Below are the code and all the weights of a small trained network. Each question names an input and a target symbol and asks about switching units off, where a switched-off unit gives its printed mean instead of its output.

import numpy as np


def w(rows, s, z=0):
    codes = np.array(rows[::2]) - 128.0
    scale = np.full(codes.shape[1], s)
    scale[-1] = z or s
    return codes * scale


def f(y):
    return np.maximum(y, 0)


def softmax(a):
    e = np.exp(a - a.max(-1, keepdims=True))
    return e / e.sum(-1, keepdims=True)


def log_softmax(a):
    a = a - a.max(-1, keepdims=True)
    return a - np.log(np.exp(a).sum(-1, keepdims=True))


def net(x, mask):
    ids = ['αβεθμτφ'.index(c) for c in x.split()]
    T = len(ids)
    res = E[ids] + P[:T]
    u = 0
    for l in range(2):
        q, k, v = (res @ M[l].T for M in (Q, K, V))
        z = softmax(np.where(np.tri(T) > 0, q @ k.T / 3**0.5, -1e9)) @ v
        res = res + np.where(mask[u], z, O[l][:, -1]) @ O[l][:, :-1]
        u += 1
        y = f(res @ A[l][:, :-1].T + A[l][:, -1])
        res = res + np.where(mask[u : u + 4], y, B[l][:, -1]) @ B[l][:, :-1]
        u += 4
    return log_softmax(res[-1] @ U[:, :-1].T + U[:, -1])


Q, K, V, O, A, B = {}, {}, {}, {}, {}, {}
E = w([
[142,164,250],'α',
[174,184,104],'β',
[164,168,141],'ε',
[65,106,238],'θ',
[187,84,212],'μ',
[177,71,113],'τ',
[107,48,53],'φ',
],0.012)
P = w([
[209,158,100],'0',
[67,140,107],'1',
[193,105,125],'2',
[48,149,106],'3',
[192,84,137],'4',
[52,164,79],'5',
[205,61,137],'6',
[48,156,59],'7',
[217,42,137],'8',
[36,148,50],'9',
[216,14,127],'10',
[30,129,19],'11',
[254,41,128],'12',
[40,168,44],'13',
],0.008)
Q[0] = w([
[30,155,180],'L0H1',
[254,117,114],'L0H1',
[253,101,99],'L0H1',
],0.011)
K[0] = w([
[114,206,207],'L0H1',
[139,43,64],'L0H1',
[143,2,50],'L0H1',
],0.0081)
V[0] = w([
[196,182,122],'L0H1',
[2,41,7],'L0H1',
[8,97,5],'L0H1',
],0.0059)
O[0] = w([
[234,221,148,104],'L0H1',
[11,4,210,254],'L0H1',
[19,38,239,143],'L0H1',
],0.0036,0.0014)
A[0] = w([
[188,77,183,190],'L0N1',
[8,110,149,218],'L0N2',
[73,131,166,190],'L0N3',
[146,99,170,2],'L0N4',
],0.012,0.0033)
B[0] = w([
[232,114,94,254],'L0N1',
[189,253,48,218],'L0N2',
[168,204,170,166],'L0N3',
[86,40,146,152],'L0N4',
],0.0052,0.0063)
Q[1] = w([
[65,66,178],'L1H1',
[160,103,81],'L1H1',
[254,77,129],'L1H1',
],0.0095)
K[1] = w([
[144,223,99],'L1H1',
[180,32,92],'L1H1',
[74,1,43],'L1H1',
],0.0078)
V[1] = w([
[114,222,72],'L1H1',
[120,136,2],'L1H1',
[117,49,32],'L1H1',
],0.008)
O[1] = w([
[80,138,90,71],'L1H1',
[87,48,1,210],'L1H1',
[127,26,74,254],'L1H1',
],0.011,0.0048)
A[1] = w([
[199,229,100,2],'L1N1',
[2,171,60,189],'L1N2',
[120,9,91,237],'L1N3',
[185,71,150,251],'L1N4',
],0.0098,0.0047)
B[1] = w([
[78,2,207,141],'L1N1',
[161,16,168,158],'L1N2',
[77,172,134,254],'L1N3',
[121,202,48,199],'L1N4',
],0.0089,0.022)
U = w([
[121,189,186,189],'α',
[184,59,135,105],'β',
[221,93,136,110],'ε',
[80,96,186,96],'θ',
[254,232,92,176],'μ',
[3,157,117,152],'τ',
[144,6,114,2],'φ',
],0.0081,0.0055)

Each question gives the input, a string of symbols that net reads in full, and the target symbol t.
The units are the heads (3 rows each of Q, K, V and O) and the neurons (one row each of A and B). Each row of codes is followed by its name. A weight is (code - 128) times the scale printed after its matrix; where a second scale follows, it is the last column's (O, A, B and U).
mask holds one flag per unit, layer by layer, with each layer's heads first. A switched-off unit (its flag False) gives its mean, the last column of its rows in O or B, instead of its output. The means were averaged over made-up inputs and are rounded, as every weight is.
A unit's drop is (log p(t) with every unit on - log p(t) with that unit switched off) / (log p(t) with every unit on - log p(t) with every unit switched off).
The circuit of an input: a set's keep is (log p(t) with only the set's units on - log p(t) with every unit switched off) / (log p(t) with every unit on - log p(t) with every unit switched off). Starting from all 10 units, units are removed one at a time, each time the one whose removal leaves the highest keep (on an exact tie, the one counted first), for as long as the keep stays at least 0.8.
units of the circuit, in order: the units of the circuit, biggest drop first
most important unit: the unit with the biggest drop
k most important neurons: the k neurons with the biggest drops, biggest first
top k neurons in layer l: the k neurons of layer l with the biggest drops, biggest first
drop when u is switched off: that unit's drop, to one decimal
input τ φ μ τ μ τ τ β τ θ μ, target μ: most important unit	L1N4
input τ τ φ τ α β τ τ τ μ α, target μ: units of the circuit, in order	L1N4; L0N1
input τ τ τ μ τ β φ θ, target θ: top 3 neurons in layer 0	L0N3; L0N1; L0N2
input τ β τ τ φ φ φ τ φ β β φ τ β, target φ: 4 most important neurons	L1N2; L0N1; L1N4; L1N3
input τ φ β τ β ε φ β φ β μ, target τ: 3 most important neurons	L1N3; L1N4; L0N2
input τ φ φ φ τ μ μ α φ ε φ τ α, target τ: units of the circuit, in order	L1H1; L1N3; L0N2; L0H1
input φ τ θ φ τ τ τ β φ α τ φ ε, target τ: 2 most important neurons	L1N3; L1N4
input τ θ θ τ α β φ φ τ τ φ μ τ, target τ: units of the circuit, in order	L1N3; L1N4; L1H1
input τ β φ β, target φ: units of the circuit, in order	L1N2; L1H1; L1N4
input τ τ τ β α φ τ τ θ τ τ β φ, target τ: 2 most important neurons	L1N3; L1N4
input φ φ φ β ε τ φ τ β φ θ φ μ, target τ: units of the circuit, in order	L1N3; L1H1; L1N4
input β θ τ τ τ τ ε β μ ε φ β α, target τ: 3 most important neurons	L1N3; L0N2; L1N4
input θ τ τ β φ φ, target φ: top 3 neurons in layer 1	L1N2; L1N4; L1N3
input φ α φ θ, target θ: most important unit	L1N1
input τ φ φ μ τ φ β φ α μ θ φ θ, target τ: top 3 neurons in layer 1	L1N3; L1N2; L1N4
input τ β μ, target μ: top 2 neurons in layer 1	L1N4; L1N2
input β α τ β τ φ τ τ θ, target μ: top 2 neurons in layer 0	L0N1; L0N2
input θ θ θ, target α: drop when L1N1 is switched off	0.2
input θ τ φ τ τ φ θ τ φ α τ, target τ: drop when L0H1 is switched off	0.1
input θ θ τ α μ τ β ε φ, target τ: drop when L1N3 is switched off	0.7
input β φ ε, target τ: drop when L1H1 is switched off	0.7
input α α τ τ φ β τ μ τ μ θ, target μ: top neuron in layer 1	L1N4
input α θ β τ τ μ τ φ, target φ: top 2 neurons in layer 1	L1N2; L1N4
input φ θ τ μ α θ α φ β, target τ: top 2 neurons in layer 1	L1N3; L1N2
